Below is a small trained network, with its code and all its weights. Each question gives an input and a target symbol and asks what happens when units are switched off, that is, made to give their printed mean instead of their output.

import numpy as np


def w(rows, s, z=0):
    codes = np.array(rows[::2]) - 128.0
    scale = np.full(codes.shape[1], s)
    scale[-1] = z or s
    return codes * scale


def f(y):
    return y / 2 * (1 + np.tanh(0.7978845608 * (y + 0.044715 * y**3)))


def softmax(a):
    e = np.exp(a - a.max(-1, keepdims=True))
    return e / e.sum(-1, keepdims=True)


def log_softmax(a):
    a = a - a.max(-1, keepdims=True)
    return a - np.log(np.exp(a).sum(-1, keepdims=True))


def net(x, mask):
    ids = ['αδηθμξπσφω'.index(c) for c in x.split()]
    T = len(ids)
    res = E[ids] + P[:T]
    u = 0
    for l in range(2):
        q, k, v = (res @ M[l].T for M in (Q, K, V))
        z = softmax(np.where(np.tri(T) > 0, q @ k.T / 3**0.5, -1e9)) @ v
        res = res + np.where(mask[u], z, O[l][:, -1]) @ O[l][:, :-1]
        u += 1
        y = f(res @ A[l][:, :-1].T + A[l][:, -1])
        res = res + np.where(mask[u : u + 16], y, B[l][:, -1]) @ B[l][:, :-1]
        u += 16
    return log_softmax(res[-1] @ U[:, :-1].T + U[:, -1])


Q, K, V, O, A, B = {}, {}, {}, {}, {}, {}
E = w([
[68,146,99,117,90,181,57],'α',
[44,94,96,120,141,54,135],'δ',
[182,109,155,145,152,85,92],'η',
[47,162,76,160,114,91,90],'θ',
[126,101,104,107,164,44,140],'μ',
[188,131,163,175,132,114,46],'ξ',
[134,165,116,169,143,100,73],'π',
[37,103,88,124,80,148,73],'σ',
[172,10,145,147,117,101,111],'φ',
[140,119,207,61,28,186,145],'ω',
],0.012)
P = w([
[154,168,104,127,183,203,212],'0',
[81,2,167,142,128,163,114],'1',
[85,34,192,155,124,136,78],'2',
[100,26,191,157,121,114,81],'3',
[143,188,108,59,102,98,116],'4',
[156,176,125,86,93,96,114],'5',
[159,175,129,101,78,98,108],'6',
[166,157,160,122,73,103,89],'7',
[158,172,139,147,60,93,94],'8',
[175,169,134,139,58,77,109],'9',
[198,177,143,129,53,73,105],'10',
],0.0072)
Q[0] = w([
[96,44,225,114,80,47,48],'L0H1',
[186,228,109,11,58,52,182],'L0H1',
[202,131,98,110,254,162,103],'L0H1',
],0.0057)
K[0] = w([
[195,234,168,37,6,181,205],'L0H1',
[85,2,174,120,36,144,27],'L0H1',
[13,130,36,255,136,120,110],'L0H1',
],0.0056)
V[0] = w([
[36,74,3,88,134,173,158],'L0H1',
[159,56,154,123,228,82,208],'L0H1',
[124,25,209,51,56,197,127],'L0H1',
],0.0072)
O[0] = w([
[65,164,255,190,192,67,107,125],'L0H1',
[95,52,61,61,233,81,187,59],'L0H1',
[90,125,166,172,4,64,205,255],'L0H1',
],0.0079,0.0058)
A[0] = w([
[217,145,117,157,113,124,223,54],'L0N1',
[132,41,199,210,214,83,67,252],'L0N2',
[94,74,114,129,217,40,227,120],'L0N3',
[65,39,119,131,169,177,23,235],'L0N4',
[97,236,60,106,192,84,74,219],'L0N5',
[64,137,193,89,26,103,157,155],'L0N6',
[84,34,181,85,111,2,157,98],'L0N7',
[11,71,38,111,149,101,115,159],'L0N8',
[159,133,252,216,82,82,97,183],'L0N9',
[93,169,240,128,106,169,184,165],'L0N10',
[130,113,193,25,116,243,201,181],'L0N11',
[193,116,117,113,89,2,189,112],'L0N12',
[154,57,229,169,48,139,132,182],'L0N13',
[85,100,120,53,111,236,183,210],'L0N14',
[122,226,252,215,144,137,137,138],'L0N15',
[103,58,129,143,207,155,118,117],'L0N16',
],0.0058,0.0042)
B[0] = w([
[70,75,151,165,134,99,124,128],'L0N1',
[2,96,159,88,87,58,139,170],'L0N2',
[92,136,188,94,70,141,159,133],'L0N3',
[47,99,170,150,150,22,109,157],'L0N4',
[143,195,126,67,114,126,52,148],'L0N5',
[190,162,121,119,152,131,173,240],'L0N6',
[151,186,89,123,109,186,91,167],'L0N7',
[161,66,173,103,96,89,130,142],'L0N8',
[84,165,93,85,132,146,151,245],'L0N9',
[145,112,75,80,135,158,172,180],'L0N10',
[198,69,111,86,132,137,165,144],'L0N11',
[79,171,161,134,127,197,87,167],'L0N12',
[98,173,132,62,140,132,159,235],'L0N13',
[192,105,136,94,141,74,151,142],'L0N14',
[96,122,72,122,145,139,163,176],'L0N15',
[88,118,206,124,165,127,110,127],'L0N16',
],0.0072,0.011)
Q[1] = w([
[188,86,149,180,203,182,246],'L1H1',
[155,228,101,209,156,252,109],'L1H1',
[91,239,208,53,62,28,80],'L1H1',
],0.0039)
K[1] = w([
[94,2,161,192,243,106,46],'L1H1',
[68,86,177,197,130,18,91],'L1H1',
[214,159,66,68,68,117,139],'L1H1',
],0.006)
V[1] = w([
[8,85,72,213,93,48,93],'L1H1',
[15,125,228,114,156,39,148],'L1H1',
[170,27,237,96,95,86,253],'L1H1',
],0.0064)
O[1] = w([
[221,142,226,160,103,163,221,9],'L1H1',
[194,246,238,76,87,67,143,113],'L1H1',
[141,115,42,116,14,2,187,195],'L1H1',
],0.0068,0.014)
A[1] = w([
[151,147,107,107,24,119,137,52],'L1N1',
[83,131,50,177,104,81,52,157],'L1N2',
[168,140,207,88,161,87,130,3],'L1N3',
[95,94,105,69,187,98,136,141],'L1N4',
[123,91,63,199,149,34,127,113],'L1N5',
[219,116,94,118,184,123,173,172],'L1N6',
[166,204,251,222,117,163,114,95],'L1N7',
[107,181,177,113,68,142,196,167],'L1N8',
[103,130,110,83,196,100,151,178],'L1N9',
[138,123,54,42,80,71,189,89],'L1N10',
[163,146,177,128,158,90,66,118],'L1N11',
[235,162,155,129,137,160,225,87],'L1N12',
[140,132,161,59,62,66,130,136],'L1N13',
[64,205,132,90,220,149,138,214],'L1N14',
[75,50,123,196,171,164,83,161],'L1N15',
[186,89,177,188,166,134,2,202],'L1N16',
],0.0063,0.0045)
B[1] = w([
[81,121,151,190,240,114,68,191],'L1N1',
[132,66,163,66,115,112,176,231],'L1N2',
[75,192,28,104,196,70,63,143],'L1N3',
[170,149,154,108,66,126,77,164],'L1N4',
[135,146,213,106,64,139,152,187],'L1N5',
[147,108,217,40,4,151,99,129],'L1N6',
[77,81,74,74,178,130,245,154],'L1N7',
[81,68,2,163,134,162,158,178],'L1N8',
[172,168,165,152,18,188,109,154],'L1N9',
[141,121,210,142,159,160,50,254],'L1N10',
[144,176,170,45,206,119,100,139],'L1N11',
[126,85,175,75,55,109,88,146],'L1N12',
[161,169,112,214,147,98,122,191],'L1N13',
[147,74,182,208,26,197,129,164],'L1N14',
[206,83,8,186,201,175,107,140],'L1N15',
[227,21,135,116,200,58,198,139],'L1N16',
],0.0057,0.022)
U = w([
[190,82,213,60,51,93,142,158],'α',
[100,117,99,108,132,107,68,2],'δ',
[121,85,35,146,174,111,125,219],'η',
[98,123,179,66,189,138,117,93],'θ',
[129,138,113,103,171,75,159,87],'μ',
[82,107,124,168,119,111,212,102],'ξ',
[152,108,172,164,166,130,55,186],'π',
[164,113,138,254,98,75,144,221],'σ',
[81,155,191,217,110,174,66,107],'φ',
[151,187,193,144,147,106,44,52],'ω',
],0.0064,0.0039)

Each question gives the input, a string of symbols that net reads in full, and the target symbol t.
The units are the heads (3 rows each of Q, K, V and O) and the neurons (one row each of A and B). Each row of codes is followed by its name. A weight is (code - 128) times the scale printed after its matrix; where a second scale follows, it is the last column's (O, A, B and U).
mask holds one flag per unit, layer by layer, with each layer's heads first. A switched-off unit (its flag False) gives its mean, the last column of its rows in O or B, instead of its output. The means were averaged over made-up inputs and are rounded, as every weight is.
A unit's drop is (log p(t) with every unit on - log p(t) with that unit switched off) / (log p(t) with every unit on - log p(t) with every unit switched off).
The circuit of an input: a set's keep is (log p(t) with only the set's units on - log p(t) with every unit switched off) / (log p(t) with every unit on - log p(t) with every unit switched off). Starting from the 12 units with the biggest drops (on a tie, the unit counted first), units are removed one at a time, each time the one whose removal leaves the highest keep (on an exact tie, the one counted first), for as long as the keep stays at least 0.8.
circuit, biggest first: the units of the circuit, biggest drop first
most important unit: the unit with the biggest drop
k most important neurons: the k neurons with the biggest drops, biggest first
k most important neurons of layer l: the k neurons of layer l with the biggest drops, biggest first
input σ θ π μ, target ξ: most important unit => L1H1
input α θ π μ, target φ: circuit, biggest first => (L1H1, L0H1, L1N14, L1N2)
input α θ φ, target φ: circuit, biggest first => (L0H1, L1H1, L0N2, L1N2)
input θ π θ δ, target θ: 3 most important neurons => (L1N7, L1N11, L0N5)
input α θ δ, target φ: circuit, biggest first => (L0H1, L1H1, L1N14)
input ω σ α, target α: 2 most important neurons of layer 0 => (L0N11, L0N4)
input σ φ θ, target ξ: 2 most important neurons => (L1N7, L1N10)
input δ μ η η, target μ: 2 most important neurons of layer 1 => (L1N7, L1N3)
input δ π ξ μ, target μ: 3 most important neurons => (L1N7, L1N3, L1N8)
input ω δ μ σ, target α: 3 most important neurons of layer 1 => (L1N2, L1N5, L1N8)
input ξ η ω θ, target α: 3 most important neurons => (L1N5, L1N2, L1N8)
input δ ω π, target α: 2 most important neurons => (L1N2, L1N5)
input δ α α, target μ: 2 most important neurons => (L1N7, L1N3)
input η ω μ, target α: 4 most important neurons => (L1N2, L1N5, L1N8, L1N4)
input φ φ π, target σ: most important neuron of layer 1 => (L1N13)
input α ξ ξ ξ, target φ: 2 most important neurons => (L0N2, L1N14)
input α ξ ω μ, target α: 3 most important neurons => (L1N2, L1N5, L1N8)
input ω α ω α π η α ω, target η: 2 most important neurons => (L1N8, L1N5)
input ω θ σ δ, target α: 3 most important neurons => (L1N2, L1N5, L0N11)
input ω μ η, target α: 3 most important neurons => (L1N2, L1N5, L0N2)
input μ σ φ α θ ω θ ω π ω, target η: most important neuron of layer 0 => (L0N13)
input φ α μ, target σ: 2 most important neurons => (L1N13, L1N8)
input ω φ μ δ η θ, target α: 2 most important neurons => (L1N2, L1N5)
input δ θ θ, target μ: 3 most important neurons => (L1N7, L1N8, L1N3)
input α θ π, target φ: 2 most important neurons of layer 1 => (L1N14, L1N2)
input π α α, target π: 2 most important neurons of layer 1 => (L1N15, L1N16)
input η ξ ξ, target α: 2 most important neurons of layer 1 => (L1N1, L1N8)
input π σ θ, target π: 2 most important neurons of layer 0 => (L0N5, L0N13)
input α α α, target φ: 2 most important neurons of layer 0 => (L0N2, L0N4)
